Each row has a hidden value. The values are split into ranges, and the grade after each row names the range that its value falls in. Each part has its own value, ranges and names.
[ -50 -123 -189 -160   83  -67  -92  135  103  176  122 -234   89   97
  181  -74 -268 -403  199 -149  184   36  180  -13   91  165  -14 -169
 -312  125   74  -25  184   53 -319 -209  -86 -197   99  112   33 -127
   19]
J760
[-137   40 -264   -3  221  264  285  212  167   41  297 -128   27  -29
  -47   66  279  -75  200  165  204 -108  -26 -245  -18  -70 -229  109
  116  238   16   36 -181  348  -55   85 -283  155 -134  -64  157  177
  125]
J760
[  36 -123  -84  -47   37 -103   -4  251  239   58   60 -121   47   -8
   28   48 -344 -370  330 -171  135   21  186   38  141  142    5  -96
 -250  339  106  -15  266 -101 -277   -2 -202 -230  148  269  -11 -211
    1]
J448
[-407   78  -53   99   59  371  -21   66 -141   89   36 -184   72    1
   63   21   44  -93  104    1   18 -130   64  -31  -22   47  -68 -228
  131  -83  -28    4 -142  188 -181 -103   71  -31 -134 -178  -19  -36
  -29]
J69
[   3  -66  199   92  -35  -59  -82  -80  -70   64 -204   26  145   57
   88   46 -385 -107  176  -70  -86   50  219  185  151  119  129  -20
  -62  -86 -150  -70  147 -217   -5   -5   18 -226  117  205  -74 -250
  -56]
J760
[ 278 -279  -48  117   -9    4  321  114  142   10   77   40 -178  -69
 -142  122  222  227  -97   84   45   88   -4 -214  205  -86 -340  178
  -44  300   85  -26  148 -119   37   66 -298 -211   -1 -182  242  232
  -42]
J448
[  52 -132  -58  -49  106   42  -29 -115  -91  192  -15   -1  121   68
  170 -114 -170 -105   90  -44  189   72  249    7  133  123  -56   -6
  -29  -24 -158  -12   -3   48  -23 -169  -90    5   31  167  -44  -67
   -4]
J329
[-178   80   83  -62  118  146    0 -150 -173  245   -2 -102  135   87
  178 -122 -116 -291  114  -53  116  -94   58   58   66  238   39 -152
   37 -135  -61   -3 -117  176 -140 -102  134  124 -124    7  -66 -182
  -15]
J80
[ 184 -255 -185   28   19 -179  237  338  322 -127  248  -84 -141  -56
 -137   77  -31 -118  148   31  137    5  137 -163  155  -16 -200   10
 -231  518  145   74  199  -93 -154   42 -415 -143   46   22  171   72
   -8]
J709
[-125   -1  170  248   -9  150   57   25  -75  101 -142  -69   83   -5
  -20  111  -84   -3   91  -23 -163  -30   31   18  128   45   33  -57
   56  -97 -138  -82   11 -114  -20   45   92 -174    3  -89   49 -161
  -13]
J760
[ 270 -212 -260 -261  165   72   42   45   92  431  230   82 -381   26
   59  -86  253 -158 -171  115  183  267  -55 -147   90   26 -245   56
  -51  337  288  -24   90   16  -41   20 -122  -52   18 -108  118  268
  116]
J80
[  64  171  357  -60   64   -4   84 -378 -256  176  -32   42 -203  169
   -2   70  167  -47 -325  276 -258    3 -325  105   17  138  114  106
  108 -294  165  -35  -91  -89  155  306  250   97 -180 -388  104   25
   18]
J80
[ -41 -160   -1  195  -42  -40  136  112   -7  -64   82 -158  -49   17
  -56   38   27   23  -50   61  -89  -50   81 -118  130    0  -87 -131
 -123   46  -49   26   31  -95  -84  -91  -66 -136  -58 -280  176   19
  -55]
J760
[-236 -106    6  115  -76  149   51   27 -188 -186  135   34 -221  -63
  -61  -69   92   62  -89  172   12 -132  211   18    7   17 -142 -315
  163  150   61  203 -143  -10  -63  -93  -92  129 -266 -261  -72  109
 -189]
J80
[  27 -180  -59 -122   36 -177 -179  -69  -70   83   13  -58  116  111
  220 -181 -442 -309  150 -113  189   61  395  131  132  214   79 -193
 -225   32 -103   55  118  -70 -161 -261  -92  -42   82  263 -127 -204
  -67]
J329
[-146  -96   88  -65  -85  -14  -86  -99 -137 -126  -71  -34  126   57
  149  -37 -342  -91  144  -64  105  -70  318  186   69  142  -33 -158
  -87  -32    2   52  129  -35 -159 -183 -105 -173  -33  129 -128 -104
 -208]
J760
[-169  247  241   38   83  179  320  -26   38 -109   23  -56  107    3
 -104  216   65  -76  220  120   -8 -259 -183   29    2   83  -52  168
  186   34  106   -1  -91  182  -25  339 -107   70 -190  -39   56  -63
  -24]
J709
[ -30  -72 -196 -174   86  335   29  157  124  263   87  -35 -180  -60
   25  109  147 -106   67  -60  193  102  -63  -77   30   20 -301   17
   26  316  360  -72  179   96 -228   63 -158 -272   23  -25   35  171
    2]
J448
[ -95 -171 -160    5   33 -138  -43   92  -14  -28  169 -227   74   99
  118 -127 -209 -233   82  -14  108  -40  287  -51   92  105    2 -246
 -253   38 -102   82   21   25 -199 -284 -107  -29  -11  -44   55  -80
  -32]
J203
[  -6   95 -110 -102  236   76   58   -3   59  160  167  -23   -1  103
   43   41   52 -194  114  217   47   43  -20  -38  -27    2   51  166
   65   33  -27  -15 -126  137   92  183 -111  143   -9   66   65   38
  195]
J203
[ -90  214  184  -89  132  168   69 -262 -207  164   59  -16 -145  130
   15   61  218  -87 -198  257 -122  -46 -270   49  -53  103   44   63
  177 -208  163   -5 -174   92   76  259  162  166 -207 -318   63   67
   50]
J329
[ -70  -50  135   41  -13  -75 -147    2  -19  122 -176  -92  218   71
  150    4 -506 -306  284 -200  -15   22  245  191  153  201  172 -137
 -179  -53 -120  -75  202 -168 -174  -91   53 -257  153  273 -101 -365
  -44]
J760
[ -93  -40  332   33 -217  -24  125 -126 -137 -389  -85   71 -114  -18
  -98  155 -120  152  -46   96  -77 -177   86  205   54   80 -129  -70
   50   69  246  109  158 -174  -70  119 -159 -193 -188 -148  -55   37
 -336]
J709
[  16  -75 -180 -213  112  108   11   -4   -3  275  181 -167 -181  116
  102    3  202 -143 -173   79   77  104 -134 -132   22   44 -182   -8
 -139   29  265  -61   81  111 -162  -52   -8 -176  -32 -302  186  213
   60]
J69
[ 260 -183  215  204  -16 -113  150 -116 -116  216  -58   77 -228   39
  -73   -2  111   81 -277  135 -232  131  -70  -62  231   51   -7    8
  -18  -34  -71  -45   19 -300  156   77  125  -63  -29 -320  180   -2
   10]
J80
[ 228 -245 -462 -204  233   81   68  164  198  295  306  -11 -193   37
   65  -47  225  -80  -23  135  275  247   92 -256   63  -93 -282  159
  -90  341   99  -21   42  134   -8  -59 -326  -50   91   17  173  318
  188]
J203
[  79 -130 -212 -226   82  197  102  115  131  248  173 -103 -245    0
   23   80  247  -95  -92   -8  183  109 -152 -158   54   25 -346   40
 -104  285  425  -62  201  102 -239   23 -160 -271  -15 -211  167  265
    0]
J448
[ -78  -87  -99  -77   79  -97 -168   75   34  192   27 -205  162  122
  204  -84 -391 -414  229 -150   90   50  241   65  105  181  128 -187
 -278   -3  -79  -43  139  -24 -241 -202    8 -171  139  184  -23 -251
   46]
J69
[ -41 -106  -42  -88   45 -212 -226    1  -19   92    8 -147  156  146
  212 -119 -508 -410  211 -113   74   52  339  152  103  206  202 -209
 -292  -29 -115   10  144 -106 -190 -205  -16 -116  139  250  -90 -289
    0]
J203
[-391  187   28   10  131  313   24 -105 -197  108   34 -210  209   92
  138  -15   15 -161  121   31   66 -192    5   -3  -38  127    0 -123
  130 -250  -87   -4 -221  314 -133  -79  111  110 -185 -132  -12  -83
   -1]
J203
[ 143 -186 -296  -82  159  130  287  194  237  102  232  -40  -30  -52
  -18   37  198   -2  145   39  318   44   66 -256  112  -52 -370  186
  -30  390   87    0   52  201  -76  -10 -408  -50   -5   53  171  230
   58]
J448
[-309   95   81  -51  -31  213  -15 -167 -280 -176  115  -37 -201   67
   -6   41  177   74 -217  277  -72 -145  -19   85 -121   16  -87 -170
  184 -120  214  138 -155   87  -33   52   12   84 -299 -400  -28  194
 -154]
J203
[  17 -145 -363  -29  211  173  114  191  101  251  302 -129 -140   -3
   16  -77  256 -132  -13   88  211   71   42 -279   62  -18 -221  -53
  -19  259   30   34 -107  192 -103  -92 -176  108  -50 -151  154  180
  142]
J329
[  25   29  200  134   45   41 -103 -102 -105  209 -173   64  -33   69
   11  101 -161  -70   -3   78 -244  130   16  137   96   51  194   36
   66 -143 -110 -102   32 -256  128  185  149 -134   99   18  -18 -173
   78]
J203
[ 217 -179 -400 -292  241  166   50   77  162  391  235   10 -173   54
  115  -14  244  -81  -28  108  279  266   -1 -209   46  -65 -303  229
  -49  267  175  -84   79  174  -15  -10 -264 -120   95   30  158  330
  182]
J69
[ 120   27  676  206 -239 -234  146 -236 -130 -301 -334  183  -50   33
 -172  278 -309  149  -30  109 -390  -94  -26  332  169  114  146  127
   41 -102   66  -24  230 -485  158  378   20 -295  -31  -40  -19 -217
 -240]
J709
[ -45 -105 -203  -30   76  -67   43  274  199   15  233 -200  -59   24
   -5   20  -91 -303  166    9   82  -10  105  -91   59   47  -35 -136
 -225  283  113   42  110    2 -232  -32 -183  -98   33  -17  104  -35
   53]
J760
[ 153 -169  181  280  -81 -127  268   70   38  -49  -11  -97 -116   -2
 -168  145   87  121 -141   68 -217  -15  -87 -130  217    1  -89   13
 -133   59    0  -35  121 -258    2   92  -41 -214  -28 -358  270    1
  -56]
J448
[ -89 -128  132   15 -121 -112  112   31    9 -270  -27  -90  154   -5
   32   21 -351 -105  243 -129  153 -187  287  112  143  173 -108 -143
 -152  154   44   87  185  -34 -241 -132 -241 -176  -63  135  -60 -153
 -259]
J709
[  53    9   96   51   56   17  109  205  236   80  -48    7   29  -47
  -81  192 -235 -239  347  -79   -1    5   28   66  133   84   21   95
  -33  304   84  -79  200 -129  -99  259 -160 -223  131  270   -1 -210
   49]
J709
[ -92 -126    7 -106  -71  -40  -49 -140 -177 -213   73   25  -78   83
   82  -40 -104   58  -80  166   61  -36  262  114    0   28 -103 -104
  -23  -12   73  125   28  -28  -22 -127 -173  -58 -123  -86  -52  137
 -186]
J69

New part:
[  77   32   95  127  102    9   58  -27  180    6   11   74  -79  -25
 -176 -131   19   91    6   55 -115   50  129  -44 -120 -213   -3  103
  -55  -64  106   47  -89  151   35 -195   -3   -4  -77   -4   46  -71
    9]
J695
[-287    5    2  115 -239  -16  103  117 -308  -80 -234  175  141 -149
  637  472   72  265 -275  -17   -2  186  101   58  232 -461 -283   -2
  141   25 -323 -379  269  -98 -124 -466  260  108  252 -151  -88 -296
  -18]
J138
[-417 -157 -320 -218   16  -91 -685 -363   15  239 -610   53  -52   30
   94   -9  124 -161 -199 -252  285  144  130  108   96  323  573 -349
 -184  254 -298  324  334    2 -316  779  -78 -386 -253 -432  103  -70
  -38]
J389
[ 140   79   70   41   87   89  272   72   97  -29  152  -42  -48  -86
 -272 -213  176  298   61  124 -276  307  130  -35  -70  -82  185  253
 -148 -263  293   64 -104  327  170 -409   85   56   40  -24  -12  -54
  -20]
J365
[ 170   37  270   68  273 -139  -20   52  249  151   82   22    8  -88
 -279 -253   -2  186  125  138 -364 -148   87  142   38 -104  110    2
   72  136  108  116  149   39 -104  -42  -90  -17  -29  110   77  234
  -75]
J906
[  46   55  158  -65  387  -27  123   61  251  155   83 -105  -16   -9
 -442 -288  134  140   70 -133 -420   93   41   97  -31  -96  187  102
  -91 -180  328   18  -34  295  120 -242   11   30 -145  -46  -58  109
   81]
J134
[-195  -44   23 -219  271  -51 -158  -50  -92  246 -277    1   98  -98
 -132 -148  318  128 -229 -427 -248  245  -32  210  277   52  312 -160
  -91    1  101   31  252  206  -10   50  192  -59  -57 -302 -273  -10
   23]
J134
[ -50   40   86 -138  245   29   23  -28 -109  119 -151   24   61  -64
 -218 -105  281   70 -216 -408 -127  209  -26   92  185  -72  138  -31
 -156 -123  194  -16   77  272  139 -144  125   30  -94 -204 -346 -141
   32]
J389
[-152   -1  128   82  182  -49  128   58  -21  119 -196  120  123   -2
  219  345  163   46 -317 -514 -181  -35  -39   96  158 -646 -441  -89
  131  -18  -96 -570   33   15  -63 -440  227  198   26 -123 -229 -158
  203]
J134
[  50   -3  153  205   -2   46  123   43   19  -46    1  211  -80 -206
  -87 -365   38  336  -46  202 -298  273  123  -35  -72 -220   -7  170
  -33 -133  205   92  -87  187  102 -408  205  -30   76  -73  -44 -183
  -13]
J365
[-289   40  128   13   43 -107  216  201 -121    2 -168   65  204  -21
  447  554   -2  101 -268 -282 -122 -128  -28  138  253 -688 -526  -33
  161  -70 -213 -743  124  -51  -40 -619  138  261  102  -54 -167 -181
  188]
J389
[ 173  101  322   22  354   47  176   35  -76   84   20  117   49 -102
 -390 -249  245   88 -194 -402 -240  106  -54   50  136 -257  -95   46
  -77 -120  343   12  -24  279  249 -356  155  131  -94  -46 -469 -155
    7]
J389
[-121  -63  -29  -90  281  -16   89   35  252  219  -41 -113    0  -38
 -240 -221  270  276  -23 -184 -548  316   55  135   -1 -103  275   57
  -50 -190  233 -110  -16  307   12 -267  249    4   -2 -212   45  134
  142]
J134
[  68   96  135   85 -104   33  174   43 -344  -64  -98  165  161 -121
  305  425  239  147 -311 -217  136   80   40   17  308 -377 -268  -16
   42   82 -181 -234  216  -12  -14 -339  155  196  204  -15 -318 -255
 -131]
J138
[ 101   67  173  -89  162   -8  101   49  -78   51   27   11   75 -136
 -244 -163  208  205  -83  -57 -196  148   32  100  201   -1  185   49
  -89  -44  185  124  147  231  133 -200   86   61   32  -29 -226  -12
 -123]
J695
[-103  -19   17   92  124  -45 -363 -189  246   46 -213  143 -228  -21
 -274 -482 -208  -61  115  203   48    8  189  -51 -268   99  294    4
 -189   -1  108  419  -44  101  -57  304 -254 -333 -352 -144  175 -132
   24]
J695
[ -24  117  180   79  251 -128 -196 -113   99   83 -224   97   26  178
   35  409 -135 -392 -127 -404  352 -515   30   16   23 -443 -375 -190
   24  206 -242 -232  108 -164 -170  164 -375   35 -338   54 -121 -136
   85]
J134
[-315   -5 -227 -240 -119  -48 -561 -263 -327  100 -524   42   49  -46
  250  197  160  -97 -200 -150  493  173  145   95  280  401  559 -286
 -207  273 -360  398  552  -57 -259  699 -181 -304 -138 -344  -80 -189
 -231]
J138
[  76  165  202  109   96  -32   33   30   51  -94   17   68  -62   -4
 -119  -30 -195  -30  100  158  128 -178  125  -52  -91 -202  -95  125
 -116  -82   73   32   -9   51   51 -136 -342  -24 -207   92  -21 -178
   -3]
J365
[-206  -73 -153  -12  142 -112 -336 -188  378  179 -253  -49 -101  137
  -45   59  -44 -128   49  -53   31  -92  174   42 -157  -49  232 -128
  -45  130 -179   62   80   -7 -271  343 -177 -194 -252 -148  330   98
   81]
J134
[-135  -36    7  -28  222  -81 -198 -138   10  249 -359   90   77   42
  112  251  238  -76 -300 -608   -2  -49  -20  124  178 -309  -91 -254
   13  146 -160 -299  159  -20 -234  130   57   -2  -97 -223 -177  -67
  139]
J906
[-150   28 -108  -73   41   93 -434 -336 -357   98 -525  215  -40  -28
   30   13  281 -202 -372 -568  488  261   53  -43  150  130  260 -232
 -286   99  -93  298  220   91  -71  488  -46 -241 -259 -408 -407 -453
  -61]
J138
[ -93  158 -151 -302  -14  -13  149   44 -183   12  -74 -281  214  114
  214  754  291   -8 -118 -276  276   30   67   97  328  -44  160  -13
 -150  -59 -236 -328  318   99  -66  -76 -182  187   45  -52  -93  -18
  -69]
J138
[-211 -117 -218 -114  226 -138 -401 -187  516  290 -218 -160 -150   87
 -243 -281    8   41  206  100 -242   74  199  118 -201  246  625  -94
 -127   57   -4  232   92  114 -311  485 -191 -328 -249 -220  477  289
   99]
J906
[  17   64 -101  136 -124   50  -30 -168  -83  -31 -213  100   16  109
  319  625  165 -147 -245 -310  446  -39  138 -115   33 -378 -229  -73
  -35  131 -352 -223   77  -79 -187   26  -65   75  -15  -58  -43 -260
  -30]
J138
[  40   75  238  -62  342 -154 -218  -10  251  128    3  -34  -62  -33
 -453 -424 -162   -3  222  203 -169 -197  108  128  -35  156  331  -12
  -85   85  174  395  183   90  -19  219 -333 -175 -293   52   74  164
  -89]
J134
[ -52  -52 -102  123 -152  -34 -118  -51  247  -33  -28   31 -144  -90
    9 -212  -93  269  189  573 -120  187  289  -35 -194   84  361  133
  -53   23  -57  305   60   66 -150   33  -52 -204   34  -40  436   44
 -118]
J365
[  75  -50  155   53  277  -39  292  187  340  179  189  -69   -1 -161
 -309 -424  212  529  105  128 -867  305   75  156  -30 -199  186  194
   67 -201  364 -109  -64  305   41 -557  328   80  172  -39  128  263
   92]
J906
[  38   68  -44  -97  -65   69  145   -5 -253   14  -76  -27  142  -80
  134  337  399  200 -231 -218   59  283   71   46  291  -72  136    8
  -86   -1  -90  -80  237  150   -2 -183  168  131  188 -111 -211 -113
 -153]
J138
[  27   69   64  118   38  148  274   52 -123  -38    0   91   -9 -115
  -34  -59  276  269 -161 -158 -203  434   89  -62    1 -272  -28  188
  -90 -250  202  -63  -57  274  173 -525  282   95   80 -159 -227 -276
   15]
J138
[-134   -7 -114 -129 -169  -83 -272 -139 -246   53 -338   67  135  -57
  349  438  173    6 -245 -104  355   -3  103  104  345   44  181 -229
  -38  303 -418   28  436 -112 -262  321  -53  -55   85 -128  -50  -81
 -208]
J365
[-322 -111 -273 -135  117    2 -433 -329   32  228 -528   58  -47   94
   39  112  258 -198 -303 -572  220  190   67   35   36   15  279 -269
 -185   83 -170   32  107  103 -193  449   55 -211 -254 -425  -67 -180
  111]
J389
[ 151  -46   38   78  240   10   67  -56  410  163  109  -53  -97  -13
 -413 -313  211  210   89   39 -432  202  150   17 -163  -64  276  104
  -21  -35  217  194  -85  259   -2 -131  166  -18  -23  -30  182  207
  -27]
J134
[ 325   56   37  128   24   49 -167 -216  202   -2   48   69 -175  -29
 -396 -308   70   22  138  277  151   69  244 -122 -181  219  408   75
 -180  141   80  626   24  134  -46  329 -204 -188 -136   59  156   19
 -265]
J365
[ -13    3 -159   57  -29   23 -357 -341   35   60 -352  128  -96  120
   55  250  108 -272 -186 -291  515  -51  152 -108  -58  -61  100 -175
 -174  199 -265  140   62  -32 -222  483 -204 -163 -232 -163   17 -219
  -41]
J365
[  50  -17   -8  208  109   -2 -295 -280  293   66 -202  170 -196  101
 -180  -89  -59 -220  -33  -91  226 -117  178 -129 -268 -168   16  -70
  -89  148  -81  236 -103    8 -146  309 -176 -182 -304  -64  140 -129
   11]
J389
[ 124   70  167   17  195   64  372  140   79    9  168  -27   23 -100
 -292 -186  219  305  -35  -55 -418  258   41   28   24 -247   14  226
  -78 -286  345 -113 -123  352  241 -606  208  171   67  -16 -157  -39
   40]
J695

Part 3:
[  54 -139    7   58  -18 -212   -7    4    0  120  -38  130   61  121
    8  -74  -55  161  -38  -91  -55 -102  -18  -56   27   72   69   -1
  -60  -54   63  -63  -53    8  -47  110  -44   21  -93   -2   55  123
  -15]
P
[ -27  -56   81  137 -102   73  179  -53   46   -6  -29   62  -32  -32
 -104  -86   58 -110  -47   25   44  123  126   52   65   50  -10   84
  -95 -172   69   48   -3    1  -33  -23  118   22   -4  -19  -31   -5
   48]
P
[  48 -123   10   55  -10 -196   -7    2   -1  111  -42  122   57  117
    0  -74  -49  148  -42  -82  -50  -95  -16  -53   27   70   63    1
  -58  -54   65  -62  -51   13  -39  101  -43   24  -88   -3   54  112
  -12]
P
[   9   54   70  193 -199   50  322   32 -102   47   97   -2  -66  -67
  107   16 -106  -49   87   16   84   31  239  -84   64  -95   53  -11
  -27 -178  196 -106 -104 -210   -4   13  159   19 -177  -19   10 -100
 -149]
R
[  56 -287   64  -35  -35 -358  -25    8  -41  154  -69  126   -5  213
   30  -90 -118  260  -99 -191  -85 -203   40 -119  138   65  169   38
  -96  -54   54  -98  -53    0  -29  230 -122   39 -167  110   67  200
  -23]
Y
[ 239  -51 -134  -69  101  191    3  150   15   75   61  103    9   10
   -9 -141   25  -58  -48  -38   -7   76   19   58   84   27   48   35
  127  -76  -20  -37   52  -73   12   21   70  -30   59 -116  -14   64
  -46]
R
[-260 -490 -146  277 -527  -61  389  -56  -51 -279 -207   18   56    8
  182  -46  231   60   94   33  215  207  667  134  -64  136  286   17
 -263   -7  134   57   87   98 -161  -92  273 -147  -76   41  -23  136
  -71]
R
[  39  -50   17   86    8 -181  -64  -35   18   99  -46  118  126  106
  -11  -72    1  124  -29  -37  -57  -50  -68  -18  -51   79    9  -18
  -64  -27   64  -61  -72   48  -55   46  -22    9  -66  -32   59   72
  -15]
M
[  26  130  -96    7  142   96 -118    8   53  -53 -147   15   89   31
  -27  -25   97  -59  -18   58   17   33  -85   39 -119   52  -73   16
   23   12   64  -44    2   75   52  -78    5   38   38 -101   80  -13
   12]
M
[  42  227 -184  -66  265  229 -225   47   99 -139 -239  -35   78   25
  -34   11  152 -145  -20   87   37   48 -171   63 -169   55 -125   42
   75   57   57  -58   41  113  129 -139  -29   77   97 -131  126  -21
   37]
M
[  22   62   42  202 -173   51  269   28  -58   41   66   13  -51  -58
  105   35  -95  -49   97   15   76   25  157  -77   22  -67   26   -7
  -29 -167  189  -97 -100 -182  -11    3  138   38 -147  -38   36  -74
 -122]
R
[   9 -195  -55  144 -239   95  185  -50   54 -113 -142  -15  -53  -15
  126   26   76  -66   79   13  131  136  208   66  -54   49   82   95
  -91  -98   66   45   54  -15  -99    2  185    7   30  -10   13   45
  -11]
E
[ 102 -118  -52   72  -49  -79   31   37   32   68  -42   93    2   72
   83  -13  -60   86   26  -78   -4  -61  -17  -41    1   51   66   26
  -19  -83   71  -51  -21  -48  -51   83    8   42  -46  -25   70  107
  -31]
Y
[ -22  102   60  167  -97   28  188   -2  -55   27   15    8    4  -28
   20   -6  -33  -55   36   40   50   35  124  -54    7  -44  -13   -9
  -52 -118  173 -103 -106  -98   27  -25   97   33 -144  -38   33  -77
  -87]
T
[  30 -118   -5   64   -2 -252  -69  -12   -7  105  -74  126  131  153
    4  -82   -8  183  -45  -72  -65  -93  -33  -45  -26   90   57  -29
  -85    8   69  -96  -78   61  -36   83  -61    4 -112   -9   73  128
  -28]
L
[  28 -110   17   57   10 -242  -61  -21   -3  114  -66  127  114  145
  -21  -90  -15  168  -60  -71  -69  -92  -41  -45   -6   87   46  -17
  -83  -12   64  -81  -74   58  -33   89  -62   11 -103   -6   61  119
  -13]
L
[ 119   67 -118  -17  129  154  -45   74   44    3  -54   56   37    6
  -22  -65   48  -67  -23   20   13   44  -54   42  -31   40  -31   26
   80  -44   31  -25   32    0   34  -36   34   22   61 -118   39   15
    1]
P
[-108  260  -25   39  124    6  -75 -109    1  -70 -168  -44   88  -27
   41   60   12   17   47  132   53  -55  -60   -3 -230    0 -111  -25
   51   -8  104   49   12   72  -15  -77   24   49   66  -97   70 -168
   25]
M
[ -24  160  -68   13   63   78    8  -45   21  -79 -161  -63  -53  -42
  131  116  -65   -8   91   65   93  -81  -29  -38 -156  -28  -44   35
   85  -73  102   51   57  -30  -16   -7   40   91   76  -69   84 -114
   14]
Y
[  32 -187  -57  146 -236   95  184  -44   52  -92 -120   -7  -46  -18
  134   26   62  -60   86   10  125  133  193   62  -58   45   79   86
  -78 -101   62   41   49  -29 -108    9  189    3   31  -19   10   41
  -21]
E
[ 402 -168 -161 -204  101  179   19  196  -98  204  220  138   42   14
   78 -250  -31   60  -60  -70  -30   81  147   85  147  -23  163  -12
  271  -52 -131   -6  109 -154  -82  131  150 -158  109 -141 -127   49
 -135]
C
[  -2   46   48  193 -211   57  321   48 -105   19   69  -17  -70  -56
  126   32  -94  -56   95   11   96   32  259  -93   60  -97   65   -9
  -41 -161  216 -136 -111 -208   20    3  152   26 -202  -11   30  -84
 -163]
R
[ -17  174  -56   21   53   77   19  -59   18  -69 -151  -71  -56  -55
  151  130  -85   -4  108   73   98  -84  -35  -43 -172  -40  -51   32
   98  -82  100   64   56  -45  -36    2   53   94   88  -73   79 -136
    9]
C
[ -89  234  -29   38  119   13  -43  -89    3  -50 -154  -31   62  -30
   30   53   -8   15   41  114   54  -62  -59  -14 -194   -1 -100  -17
   55  -25  102   49   16   55   -9  -54   19   57   62 -102   63 -145
   32]
T
[-197  356   16  -33  190  -18  -61 -163  -63  -84 -198 -100   66  -60
   36   75  -36   52   32  182   78 -121  -11  -32 -248  -51 -126  -38
  106   -3  106  110   50   84   -4  -61   10   51   95  -95   42 -278
   48]
L
[ -39 -368  210  -95   18 -618  -85  -51 -115  253  -69  188   71  328
 -133 -226 -114  394 -260 -239 -186 -282   83 -157  255   97  203   15
 -194  -14   36 -132 -111  104    5  308 -236    6 -282  198   30  249
    8]
T
[ -29  170  -54    3   68   67   15  -54    6  -68 -150  -66  -52  -48
  134  111  -81    4   90   68   92  -91  -17  -43 -153  -39  -43   28
   98  -76   99   62   61  -36  -24    1   44   85   80  -68   73 -134
   12]
Y
[ 162  -66   42   75  -78  157  146   45   56   49   21   42 -110  -10
  -13  -44  -15 -146  -14  -48   33  105   45    5  121   -3   14  117
  -25 -190   59  -45  -23 -122    6   49  109   61  -32  -13    7   40
  -20]
C
[  63 -175  -18   47  -37 -227   -3   21  -10  112  -48  122   41  133
   60  -53  -79  191  -20 -112  -45 -131    2  -72   27   68  104   -1
  -51  -48   70  -70  -41  -10  -52  131  -51   24  -99   12   71  142
  -32]
R
[ 314  -75 -113 -108   91  214   15  149   -1  115  104   92  -22    1
   30 -145  -11  -54  -39  -53   -5   83   30   59  107   -4   66   49
  171  -96  -56  -23   66 -123  -19   72  106  -41   84 -110  -44   47
  -65]
C
[  54  -79  -27   87  -15 -138   -4    6   19   83  -48  112   67   86
   25  -44  -32  114   -3  -52  -28  -66  -39  -35  -28   70   36   -8
  -42  -50   74  -52  -44    7  -47   63  -16   26  -58  -40   64   92
  -16]
P
[  59   23  105  106   -7   90   71  -13   49   57   20   81   23    8
 -163 -131   83 -147  -94   10  -19  146   17   49   91   42  -57   72
  -86 -143   63  -51  -74   -3   30  -35   79   23  -53  -30  -11    4
   12]
M
[ -53  139   78  203 -133   11  197  -19  -80   12   20  -14   36  -31
   53   12  -19  -55   62   63   61   51  160  -58  -29  -62  -17  -33
  -74 -100  206 -136 -143 -104   26  -52  120   20 -184  -32   43 -114
 -129]
M
[-322  468   81 -125  259  -50  -31 -238 -141 -114 -235 -178    8 -108
   46  108 -113   98   19  235  114 -221   69  -75 -259 -122 -134  -42
  175  -22  115  206  112   86    1  -36   -4   63  135  -65    8 -425
   82]
T
[  47   18   85  149 -170   95  290   35  -59   42   74   -3 -111  -53
   64    3  -88  -99   49   -8   74   55  200  -66  109  -82   43   46
  -34 -202  163  -90  -82 -198   13   31  146   44 -145    3    7  -66
 -108]
Y
[ 124 -198   -6   29  -61 -185   13   22    3  120  -37  102   -9  124
   97  -30 -102  162   -1 -129  -32 -116   -5  -74   46   47  113   33
  -33  -77   53  -66  -32  -53  -68  165  -25   37  -82   24   63  140
  -41]
C
[ 164 -112  -23   59  -74   14   53   25   45   60  -44   42  -49   54
   98    5  -51    2   35  -72   21    4  -12  -29   16   17   51   71
  -14 -103   56  -61  -21  -86  -41   99   58   56  -32  -15   56   82
  -43]
E
[ -24  174  -45   21   68   75   17  -54   23  -60 -140  -53  -52  -51
  110  108  -75  -12   84   68   85  -79  -42  -37 -148  -30  -58   34
   87  -91   98   66   54  -34  -25   -5   43   93   82  -72   74 -126
   23]
Y
[  78  -11    0   85  -28   83  101   26   40   34   -8   61  -38   -8
  -10  -37  -14  -66   -2  -14   26   42   20    2   39   21   -2   57
   -8 -142   75  -18  -12  -63  -10   13   69   47  -13  -48   25   17
   -5]
R
[272 -64 -90 -76  60 195 -19  91  40  56 -19  26 -45  32  50 -65   7 -84
 -19 -49  17  80 -19  32  52   0  33  88  92 -72 -21 -58  36 -84  13  76
  80  22  49 -69  12  58 -44]
E
